Here is a tiny trained network, its code and every weight. The questions are about switching its units off for an input and a class, where a switched-off unit gives its printed mean instead of its output.

import numpy as np


def w(rows, s, z=0):
    codes = np.array(rows[::2]) - 128.0
    scale = np.full(codes.shape[1], s)
    scale[-1] = z or s
    return codes * scale


def norm(h):
    return h / np.sqrt((h * h).mean(-1, keepdims=True) + 1e-5)


def f(y):
    return y / 2 * (1 + np.tanh(0.7978845608 * (y + 0.044715 * y**3)))


def log_softmax(a):
    a = a - a.max(-1, keepdims=True)
    return a - np.log(np.exp(a).sum(-1, keepdims=True))


def net(x, mask):
    res = np.array(x, float).reshape(1, 4) / 4 @ E
    u = 0
    for l in range(2):
        y = f(norm(res) @ A[l][:, :-1].T + A[l][:, -1])
        res = res + np.where(mask[u : u + 7], y, B[l][:, -1]) @ B[l][:, :-1]
        u += 7
    return log_softmax(norm(res)[-1] @ U[:, :-1].T + U[:, -1])


A, B = {}, {}
E = w([
[221,127,227,140],'x0',
[135,49,118,201],'x1',
[100,253,165,236],'x2',
[127,131,131,128],'x3',
],0.0063)
A[0] = w([
[103,124,154,72,192],'L0N0',
[62,95,24,110,95],'L0N1',
[170,177,255,66,3],'L0N2',
[134,69,169,122,95],'L0N3',
[233,116,192,69,12],'L0N4',
[93,201,55,51,59],'L0N5',
[176,48,59,233,36],'L0N6',
],0.0082,0.0015)
B[0] = w([
[174,159,111,147,170],'L0N0',
[127,88,151,209,238],'L0N1',
[140,67,77,124,243],'L0N2',
[97,145,194,111,173],'L0N3',
[135,91,114,200,255],'L0N4',
[196,62,99,163,209],'L0N5',
[188,244,61,63,214],'L0N6',
],0.011,0.0032)
A[1] = w([
[168,94,251,125,2],'L1N0',
[170,164,59,100,59],'L1N1',
[120,77,174,118,80],'L1N2',
[173,133,82,121,71],'L1N3',
[136,45,109,56,202],'L1N4',
[156,69,194,174,166],'L1N5',
[151,78,113,112,67],'L1N6',
],0.012,0.002)
B[1] = w([
[52,48,118,159,178],'L1N0',
[249,107,118,146,166],'L1N1',
[148,165,97,130,150],'L1N2',
[228,136,141,149,176],'L1N3',
[56,255,162,153,253],'L1N4',
[110,186,57,152,247],'L1N5',
[128,109,149,86,196],'L1N6',
],0.0081,0.0062)
U = w([
[148,159,109,140,218],'0',
[212,184,97,93,86],'1',
[63,6,139,183,145],'2',
[27,211,217,88,184],'3',
[144,85,147,98,3],'4',
],0.013,0.0046)

Each question gives the input, the list of numbers given to net, and the class t.
The units are the neurons (one row each of A and B). Each row of codes is followed by its name. A weight is (code - 128) times the scale printed after its matrix; where a second scale follows, it is the last column's (A, B and U).
mask holds one flag per neuron, layer by layer. A switched-off neuron (its flag False) gives its mean, the last column of its row in B, instead of its output. The means were averaged over made-up inputs and are rounded, as every weight is.
A unit's drop is (log p(t) with every unit on - log p(t) with that unit switched off) / (log p(t) with every unit on - log p(t) with every unit switched off).
The circuit of an input: a set's keep is (log p(t) with only the set's units on - log p(t) with every unit switched off) / (log p(t) with every unit on - log p(t) with every unit switched off). Starting from the 12 units with the biggest drops (on a tie, the unit counted first), units are removed one at a time, each time the one whose removal leaves the highest keep (on an exact tie, the one counted first), for as long as the keep stays at least 0.8.
units of the circuit, in order: the units of the circuit, biggest drop first
unit that matters most: the unit with the biggest drop
top k neurons: the k neurons with the biggest drops, biggest first
top k neurons in layer l: the k neurons of layer l with the biggest drops, biggest first
input [-6,-5,6,1], class 2: unit that matters most => L0N6
input [3,-3,-6,1], class 3: top 2 neurons => (L1N4, L0N6)
input [-3,6,-7,-2], class 3: units of the circuit, in order => (L1N4, L0N4)
input [-8,-2,3,-4], class 2: units of the circuit, in order => (L0N6, L1N4)
input [-1,6,-5,2], class 1: top 2 neurons => (L0N6, L1N1)
input [7,-6,2,3], class 2: units of the circuit, in order => (L0N6, L1N0)
input [2,-6,-7,3], class 3: top 3 neurons => (L1N4, L0N6, L0N3)
input [4,4,-8,-5], class 3: units of the circuit, in order => (L1N4, L0N5)
input [-4,-6,3,-5], class 1: units of the circuit, in order => (L0N5, L1N1)
input [5,8,4,6], class 1: top 4 neurons => (L0N6, L0N1, L1N4, L0N4)
input [2,1,6,4], class 3: top 2 neurons => (L0N5, L0N4)
input [-7,8,2,1], class 1: top 2 neurons in layer 0 => (L0N6, L0N4)
input [7,2,5,-2], class 2: top 3 neurons => (L1N0, L1N4, L0N6)
input [6,-2,-5,4], class 2: top 2 neurons in layer 0 => (L0N4, L0N6)
input [7,0,-3,6], class 2: unit that matters most => L0N4
input [5,1,-6,-2], class 3: top 3 neurons in layer 0 => (L0N1, L0N5, L0N3)
input [5,-1,1,0], class 2: top 2 neurons => (L0N6, L0N4)
input [7,-2,3,6], class 2: top 3 neurons => (L0N6, L1N0, L1N4)
input [6,2,-7,2], class 3: top 3 neurons in layer 1 => (L1N4, L1N1, L1N5)
input [7,-3,2,6], class 2: top 2 neurons => (L0N6, L1N0)
input [-8,0,0,-5], class 2: units of the circuit, in order => (L0N1)
input [-6,3,-7,3], class 3: top 2 neurons in layer 0 => (L0N4, L0N2)
